Here is a tiny trained network, its code and every weight. The questions are about switching its units off for an input and a class, where a switched-off unit gives its printed mean instead of its output.

import numpy as np


def w(rows, s, z=0):
    codes = np.array(rows[::2]) - 128.0
    scale = np.full(codes.shape[1], s)
    scale[-1] = z or s
    return codes * scale


def f(y):
    return np.maximum(y, 0)


def log_softmax(a):
    a = a - a.max(-1, keepdims=True)
    return a - np.log(np.exp(a).sum(-1, keepdims=True))


def net(x, mask):
    res = np.array(x, float).reshape(1, 6) / 4 @ E
    y = f(res @ A[0][:, :-1].T + A[0][:, -1])
    res = res + np.where(mask, y, B[0][:, -1]) @ B[0][:, :-1]
    return log_softmax(res[-1] @ U[:, :-1].T + U[:, -1])


A, B = {}, {}
E = w([
[145,140,146,146,119,139],'x0',
[142,163,79,50,78,241],'x1',
[122,125,122,122,132,124],'x2',
[3,174,211,141,179,179],'x3',
[184,47,207,13,188,138],'x4',
[134,135,132,131,129,130],'x5',
],0.011)
A[0] = w([
[92,98,197,128,216,206,82],'neuron 1',
[128,174,70,51,100,233,159],'neuron 2',
[10,217,136,134,112,110,137],'neuron 3',
[122,149,101,72,77,201,139],'neuron 4',
[22,216,129,165,126,142,142],'neuron 5',
[151,161,103,83,108,195,175],'neuron 6',
[133,90,152,204,200,54,254],'neuron 7',
[43,174,158,149,107,90,171],'neuron 8',
[171,101,205,47,147,115,154],'neuron 9',
[129,127,160,162,164,34,216],'neuron 10',
[105,168,93,138,134,156,129],'neuron 11',
[114,106,209,88,205,181,68],'neuron 12',
[58,162,118,119,108,175,140],'neuron 13',
[119,97,157,175,160,40,229],'neuron 14',
[192,147,216,157,113,72,180],'neuron 15',
[167,118,101,48,83,151,167],'neuron 16',
[172,91,139,61,105,44,160],'neuron 17',
[251,94,114,89,164,109,141],'neuron 18',
[86,129,202,85,183,159,70],'neuron 19',
[142,162,56,163,71,80,210],'neuron 20',
[179,145,22,183,107,99,204],'neuron 21',
],0.013,0.0072)
B[0] = w([
[96,178,98,159,118,115,222],'neuron 1',
[127,129,130,131,173,239,237],'neuron 2',
[165,134,170,128,174,97,224],'neuron 3',
[136,154,141,133,155,236,204],'neuron 4',
[152,168,189,110,174,100,231],'neuron 5',
[106,133,160,155,120,202,204],'neuron 6',
[118,125,119,123,124,40,248],'neuron 7',
[176,158,128,129,129,93,210],'neuron 8',
[104,82,122,106,76,135,235],'neuron 9',
[105,121,128,104,104,9,223],'neuron 10',
[133,178,133,110,164,154,164],'neuron 11',
[79,161,84,168,113,148,221],'neuron 12',
[170,158,118,120,167,147,188],'neuron 13',
[124,130,130,114,111,5,231],'neuron 14',
[129,119,107,99,105,91,190],'neuron 15',
[110,125,135,121,116,193,214],'neuron 16',
[115,90,127,86,85,118,212],'neuron 17',
[149,65,159,69,65,157,233],'neuron 18',
[67,156,64,193,108,108,210],'neuron 19',
[74,174,99,175,110,109,219],'neuron 20',
[50,172,79,172,121,141,231],'neuron 21',
],0.014,0.017)
U = w([
[81,154,11,128,106,75,252],'0',
[58,166,68,155,131,183,163],'1',
[140,54,159,3,83,92,97],'2',
[146,49,197,41,105,197,1],'3',
[189,152,248,84,170,59,90],'4',
[225,180,200,67,206,159,110],'5',
],0.012,0.0028)

Each question gives the input, the list of numbers given to net, and the class t.
The units are the neurons (one row each of A and B). Each row of codes is followed by its name. A weight is (code - 128) times the scale printed after its matrix; where a second scale follows, it is the last column's (A, B and U).
mask holds one flag per neuron, in row order. A switched-off neuron (its flag False) gives its mean, the last column of its row in B, instead of its output. The means were averaged over made-up inputs and are rounded, as every weight is.
A unit's drop is (log p(t) with every unit on - log p(t) with that unit switched off) / (log p(t) with every unit on - log p(t) with every unit switched off).
The circuit of an input: a set's keep is (log p(t) with only the set's units on - log p(t) with every unit switched off) / (log p(t) with every unit on - log p(t) with every unit switched off). Starting from the 12 units with the biggest drops (on a tie, the unit counted first), units are removed one at a time, each time the one whose removal leaves the highest keep (on an exact tie, the one counted first), for as long as the keep stays at least 0.8.
circuit, biggest first: the units of the circuit, biggest drop first
top k neurons: the k neurons with the biggest drops, biggest first
drop when u is switched off: that unit's drop, to one decimal
input [-8,-1,-4,-8,2,-8], class 2: circuit, biggest first -> [neuron 18]
input [8,-1,-8,1,-8,4], class 4: circuit, biggest first -> [neuron 5; neuron 3]
input [-4,8,-1,0,3,-1], class 3: top 2 neurons -> [neuron 21; neuron 20]
input [-4,-5,5,-6,1,-6], class 2: top 2 neurons -> [neuron 18; neuron 19]
input [-6,-4,5,8,0,-2], class 4: top 2 neurons -> [neuron 5; neuron 3]
input [-5,1,2,-6,0,5], class 1: top 2 neurons -> [neuron 21; neuron 20]
input [-3,-3,3,0,5,2], class 2: top 2 neurons -> [neuron 21; neuron 20]
input [-1,8,1,0,3,1], class 3: top 2 neurons -> [neuron 21; neuron 20]
input [4,0,-4,-8,8,-7], class 2: top 2 neurons -> [neuron 2; neuron 17]
input [0,2,8,-5,0,-4], class 1: drop when neuron 21 is switched off -> 0.5
input [-6,0,6,1,-8,-7], class 4: drop when neuron 19 is switched off -> 0.1
input [-4,8,2,-4,0,5], class 1: drop when neuron 21 is switched off -> 0.2
